Here is a tiny trained network, its code and every weight. The questions are about switching its units off for an input and a target symbol, where a switched-off unit gives its printed mean instead of its output.

import numpy as np


def w(rows, s, z=0):
    codes = np.array(rows[::2]) - 128.0
    scale = np.full(codes.shape[1], s)
    scale[-1] = z or s
    return codes * scale


def norm(h):
    return h / np.sqrt((h * h).mean(-1, keepdims=True) + 1e-5)


def softmax(a):
    e = np.exp(a - a.max(-1, keepdims=True))
    return e / e.sum(-1, keepdims=True)


def log_softmax(a):
    a = a - a.max(-1, keepdims=True)
    return a - np.log(np.exp(a).sum(-1, keepdims=True))


def net(x, mask):
    ids = ['ΔΨαβγζηλξπσφ'.index(c) for c in x.split()]
    T = len(ids)
    res = E[ids] + P[:T]
    u = 0
    for l in range(3):
        r = norm(res)
        for j in range(2):
            rows = slice(2 * j, 2 * j + 2)
            q, k, v = (r @ M[l][rows].T for M in (Q, K, V))
            z = softmax(np.where(np.tri(T) > 0, q @ k.T / 2**0.5, -1e9)) @ v
            o = O[l][rows]
            res = res + np.where(mask[u + j], z, o[:, -1]) @ o[:, :-1]
        u += 2
    return log_softmax(norm(res)[-1] @ U[:, :-1].T + U[:, -1])


Q, K, V, O = {}, {}, {}, {}
E = w([
[102,147,134,128,137,108,188,131,127,106,123],'Δ',
[99,139,119,134,124,72,173,122,147,123,93],'Ψ',
[121,117,149,161,121,84,204,103,167,76,103],'α',
[58,103,174,112,163,138,114,95,51,171,111],'β',
[249,181,132,108,157,117,151,125,126,192,127],'γ',
[177,169,19,173,64,166,108,172,137,126,131],'ζ',
[111,145,156,139,121,145,148,157,146,116,60],'η',
[137,119,149,107,125,116,151,43,173,120,96],'λ',
[110,81,144,113,111,101,141,179,138,150,107],'ξ',
[94,148,150,70,207,110,86,147,191,106,200],'π',
[68,110,119,155,147,183,172,111,192,175,148],'σ',
[90,93,104,69,155,175,132,124,117,143,120],'φ',
],0.018)
P = w([
[14,220,184,103,108,90,171,73,78,238,128],'0',
[57,165,151,144,137,100,165,91,136,167,112],'1',
[86,127,130,174,142,122,134,101,148,128,112],'2',
[138,103,83,176,159,149,128,144,186,97,86],'3',
[173,99,49,168,148,166,133,171,204,75,70],'4',
[217,84,3,160,142,174,121,191,231,38,68],'5',
],0.0072)
Q[0] = w([
[199,171,37,53,130,102,153,172,203,90,105],'L0H0',
[24,30,141,117,172,199,164,124,189,124,74],'L0H0',
[254,168,74,189,40,97,94,133,83,171,233],'L0H1',
[75,73,237,117,125,237,17,128,114,229,135],'L0H1',
],0.0077)
K[0] = w([
[188,52,71,196,209,170,104,157,209,74,136],'L0H0',
[89,60,80,98,184,225,82,107,174,99,144],'L0H0',
[210,255,109,207,43,65,181,111,43,78,132],'L0H1',
[44,176,146,181,89,60,169,10,22,191,226],'L0H1',
],0.0071)
V[0] = w([
[114,107,162,180,132,219,110,87,230,156,254],'L0H0',
[174,90,240,225,138,107,188,120,101,112,165],'L0H0',
[123,249,200,159,116,204,74,119,133,105,65],'L0H1',
[123,64,208,51,110,142,112,241,174,190,108],'L0H1',
],0.0054)
O[0] = w([
[52,205,50,142,54,72,39,88,29,49,135,204],'L0H0',
[178,146,66,64,43,166,166,190,161,152,125,1],'L0H0',
[126,192,188,217,170,222,67,163,148,121,24,132],'L0H1',
[142,54,183,254,122,120,162,90,135,139,188,221],'L0H1',
],0.0055,0.0023)
Q[1] = w([
[214,166,126,89,129,138,160,174,223,202,143],'L1H0',
[108,112,65,146,204,87,119,159,224,38,141],'L1H0',
[246,158,108,89,131,159,125,143,113,137,193],'L1H1',
[170,135,97,100,177,192,206,176,201,166,85],'L1H1',
],0.011)
K[1] = w([
[253,181,203,141,73,88,169,139,139,97,102],'L1H0',
[153,98,78,148,148,160,95,108,185,72,156],'L1H0',
[154,182,119,157,132,110,187,169,146,118,96],'L1H1',
[187,72,91,153,111,92,84,117,163,125,55],'L1H1',
],0.012)
V[1] = w([
[108,33,79,110,149,181,166,93,50,191,59],'L1H0',
[99,115,123,58,255,121,113,175,115,102,173],'L1H0',
[138,150,101,69,188,232,130,20,144,61,96],'L1H1',
[143,115,130,128,103,48,80,6,172,158,74],'L1H1',
],0.0064)
O[1] = w([
[142,71,62,143,242,211,153,65,89,106,179,85],'L1H0',
[85,86,96,121,142,47,99,58,105,212,13,254],'L1H0',
[189,253,148,97,193,104,122,34,25,118,95,183],'L1H1',
[211,129,163,67,85,159,83,13,191,201,111,207],'L1H1',
],0.007,0.0032)
Q[2] = w([
[166,143,154,147,157,115,213,169,174,100,140],'L2H0',
[169,123,69,3,127,132,148,169,171,172,112],'L2H0',
[135,102,138,87,221,103,160,154,194,170,63],'L2H1',
[146,107,195,126,124,110,73,145,89,149,135],'L2H1',
],0.011)
K[2] = w([
[228,71,66,198,111,180,123,188,132,110,86],'L2H0',
[230,55,77,57,200,125,68,162,74,87,90],'L2H0',
[254,39,197,135,168,82,69,170,60,36,47],'L2H1',
[44,212,213,79,155,52,178,146,149,152,149],'L2H1',
],0.0074)
V[2] = w([
[64,102,68,103,98,154,145,111,147,3,81],'L2H0',
[150,184,69,168,128,128,106,202,219,115,116],'L2H0',
[211,45,217,88,120,52,126,152,30,40,113],'L2H1',
[92,97,127,79,130,207,37,212,69,210,120],'L2H1',
],0.0057)
O[2] = w([
[114,181,116,158,114,114,136,110,182,211,166,111],'L2H0',
[67,127,177,103,123,120,82,91,109,158,133,148],'L2H0',
[77,138,209,108,115,133,254,83,147,152,126,3],'L2H1',
[160,139,110,144,137,46,169,95,209,108,104,62],'L2H1',
],0.0098,0.0057)
U = w([
[161,174,97,128,151,76,191,111,217,113,134,118],'Δ',
[134,106,115,197,2,93,156,97,53,170,26,125],'Ψ',
[114,81,118,182,198,132,142,51,68,139,126,134],'α',
[238,181,187,86,126,131,120,91,119,145,121,164],'β',
[79,165,90,117,147,110,193,190,59,156,127,103],'γ',
[143,144,47,178,68,152,78,134,82,88,157,150],'ζ',
[75,148,163,57,64,178,145,116,128,152,178,180],'η',
[78,140,203,51,214,34,59,131,182,85,204,160],'λ',
[92,74,129,55,103,134,146,143,122,2,88,96],'ξ',
[121,88,68,77,135,164,97,143,178,224,71,2],'π',
[99,154,217,199,168,170,108,147,157,112,101,88],'σ',
[148,50,176,160,90,106,153,126,144,136,215,252],'φ',
],0.0089,0.0057)

Each question gives the input, a string of symbols that net reads in full, and the target symbol t.
The units are the heads (2 rows each of Q, K, V and O). Each row of codes is followed by its name. A weight is (code - 128) times the scale printed after its matrix; where a second scale follows, it is the last column's (O and U).
mask holds one flag per head, layer by layer. A switched-off head (its flag False) gives its mean, the last column of its rows in O, instead of its output. The means were averaged over made-up inputs and are rounded, as every weight is.
A unit's drop is (log p(t) with every unit on - log p(t) with that unit switched off) / (log p(t) with every unit on - log p(t) with every unit switched off).
The circuit of an input: a set's keep is (log p(t) with only the set's units on - log p(t) with every unit switched off) / (log p(t) with every unit on - log p(t) with every unit switched off). Starting from all 6 units, units are removed one at a time, each time the one whose removal leaves the highest keep (on an exact tie, the one counted first), for as long as the keep stays at least 0.8.
units of the circuit, in order: the units of the circuit, biggest drop first
most important unit: the unit with the biggest drop
which heads matter: for each layer, one digit per head in row order, 1 if its drop is at least 0.15 and else 0, layers parted by /
drop of u: that unit's drop, to one decimal
input σ Δ ξ Ψ λ, target φ: which heads matter	01 / 00 / 00
input π η λ, target Ψ: which heads matter	00 / 10 / 00
input ξ α α, target φ: units of the circuit, in order	L1H1
input Δ α ζ Δ Ψ, target λ: units of the circuit, in order	L2H0, L1H0
input Δ α β φ φ λ, target α: which heads matter	10 / 10 / 00
input π η η φ σ Δ, target α: units of the circuit, in order	L1H0, L0H0
input σ η σ, target ζ: units of the circuit, in order	L0H0, L2H1
input Δ λ Δ Ψ Δ, target π: units of the circuit, in order	L0H0, L2H0
input π Δ σ Δ η, target ζ: units of the circuit, in order	L0H0, L1H0
input σ Δ Δ Ψ, target π: units of the circuit, in order	L0H0, L1H1, L2H1
input Δ Ψ φ η α α, target σ: units of the circuit, in order	L0H1, L2H1
input Ψ ζ Δ π π ξ, target Ψ: which heads matter	10 / 10 / 00
input γ Ψ π φ, target α: which heads matter	00 / 00 / 00
input Δ γ π α, target Ψ: units of the circuit, in order	L1H0
input β γ Ψ, target ξ: units of the circuit, in order	L2H0, L0H0
input σ π α, target ζ: which heads matter	10 / 00 / 01
input σ α Δ, target ζ: units of the circuit, in order	L0H0, L2H1
input σ σ φ, target α: which heads matter	00 / 10 / 00
input γ σ ζ φ Ψ η, target α: units of the circuit, in order	L0H0, L1H0
input Δ φ Ψ, target α: which heads matter	00 / 10 / 00
input η ζ Δ, target σ: units of the circuit, in order	L0H1
input Ψ π Ψ Ψ α, target η: units of the circuit, in order	L2H1, L2H0
input φ Δ π Δ β Ψ, target Δ: units of the circuit, in order	L0H1, L0H0, L2H1
input γ π Δ Δ γ Ψ, target ξ: which heads matter	00 / 00 / 10
input β π φ γ Ψ α, target ξ: drop of L0H0	0.1
input ζ Ψ Ψ γ Δ Δ, target ξ: drop of L1H0	0.0
input γ β ξ, target φ: most important unit	L0H0
input ξ η Ψ, target φ: drop of L2H0	0.0
input ξ Ψ γ β Δ, target ξ: drop of L0H0	0.8
